Below are the code and all the weights of a small trained network. Each question names an input and a class and asks about switching units off, where a switched-off unit gives its printed mean instead of its output.

import numpy as np


def w(rows, s, z=0):
    codes = np.array(rows[::2]) - 128.0
    scale = np.full(codes.shape[1], s)
    scale[-1] = z or s
    return codes * scale


def f(y):
    return y / 2 * (1 + np.tanh(0.7978845608 * (y + 0.044715 * y**3)))


def log_softmax(a):
    a = a - a.max(-1, keepdims=True)
    return a - np.log(np.exp(a).sum(-1, keepdims=True))


def net(x, mask):
    res = np.array(x, float).reshape(1, 5) / 4 @ E
    y = f(res @ A[0][:, :-1].T + A[0][:, -1])
    res = res + np.where(mask, y, B[0][:, -1]) @ B[0][:, :-1]
    return log_softmax(res[-1] @ U[:, :-1].T + U[:, -1])


A, B = {}, {}
E = w([
[127,147,133,189,46,54,2],'x0',
[86,49,53,194,165,159,115],'x1',
[125,119,131,121,125,132,126],'x2',
[117,137,119,129,116,133,131],'x3',
[77,155,103,75,206,39,102],'x4',
],0.0086)
A[0] = w([
[179,209,217,35,101,77,149,157],'N0',
[214,102,160,223,64,196,141,126],'N1',
[35,62,46,200,167,140,126,188],'N2',
[79,169,103,124,193,43,83,5],'N3',
[128,120,119,53,216,199,253,7],'N4',
[65,151,89,53,203,41,116,192],'N5',
],0.0065,0.0028)
B[0] = w([
[100,230,158,199,200,149,139,224],'N0',
[185,182,68,66,134,172,93,207],'N1',
[128,203,172,183,181,178,149,217],'N2',
[192,123,92,99,101,164,82,163],'N3',
[63,157,26,127,112,61,1,254],'N4',
[207,136,128,72,116,202,163,222],'N5',
],0.0097,0.0072)
U = w([
[80,143,81,133,104,51,1,83],'0',
[132,125,128,117,135,130,165,255],'1',
[122,122,136,114,139,141,153,235],'2',
[209,128,108,38,118,208,157,36],'3',
[106,175,162,217,200,158,181,36],'4',
[82,50,175,115,91,59,247,122],'5',
[80,28,165,99,88,50,208,60],'6',
],0.0094)

Each question gives the input, the list of numbers given to net, and the class t.
The units are the neurons (one row each of A and B). Each row of codes is followed by its name. A weight is (code - 128) times the scale printed after its matrix; where a second scale follows, it is the last column's (A, B and U).
mask holds one flag per neuron, in row order. A switched-off neuron (its flag False) gives its mean, the last column of its row in B, instead of its output. The means were averaged over made-up inputs and are rounded, as every weight is.
A unit's drop is (log p(t) with every unit on - log p(t) with that unit switched off) / (log p(t) with every unit on - log p(t) with every unit switched off).
The circuit of an input: a set's keep is (log p(t) with only the set's units on - log p(t) with every unit switched off) / (log p(t) with every unit on - log p(t) with every unit switched off). Starting from all 6 units, units are removed one at a time, each time the one whose removal leaves the highest keep (on an exact tie, the one counted first), for as long as the keep stays at least 0.8.
units of the circuit, in order: the units of the circuit, biggest drop first
top k neurons: the k neurons with the biggest drops, biggest first
drop of u: that unit's drop, to one decimal
input [4,-1,-6,5,4], class 2: top 3 neurons -> N4, N5, N1
input [-7,-8,4,1,0], class 4: top 3 neurons -> N0, N1, N3
input [0,-5,-2,4,-2], class 4: top 4 neurons -> N0, N4, N5, N3
input [4,-7,4,-1,1], class 4: top 2 neurons -> N0, N4
input [2,-4,6,3,5], class 2: top 3 neurons -> N4, N1, N0
input [5,4,4,7,4], class 1: top neuron -> N4
input [4,7,-1,-7,3], class 1: top 3 neurons -> N4, N0, N3
input [2,-1,5,-3,6], class 3: units of the circuit, in order -> N5, N4
input [6,-6,8,0,5], class 2: top 2 neurons -> N4, N5
input [1,-5,-3,1,4], class 4: top 2 neurons -> N0, N4
input [1,4,-1,5,8], class 3: top 2 neurons -> N5, N3
input [2,3,-3,-5,2], class 1: drop of N0 -> 0.3
input [5,3,6,4,0], class 2: drop of N1 -> 0.0
input [-7,6,-5,0,1], class 0: drop of N4 -> 1.4
input [4,-1,3,0,-7], class 3: units of the circuit, in order -> N1
input [4,3,-2,-4,7], class 3: units of the circuit, in order -> N5, N4
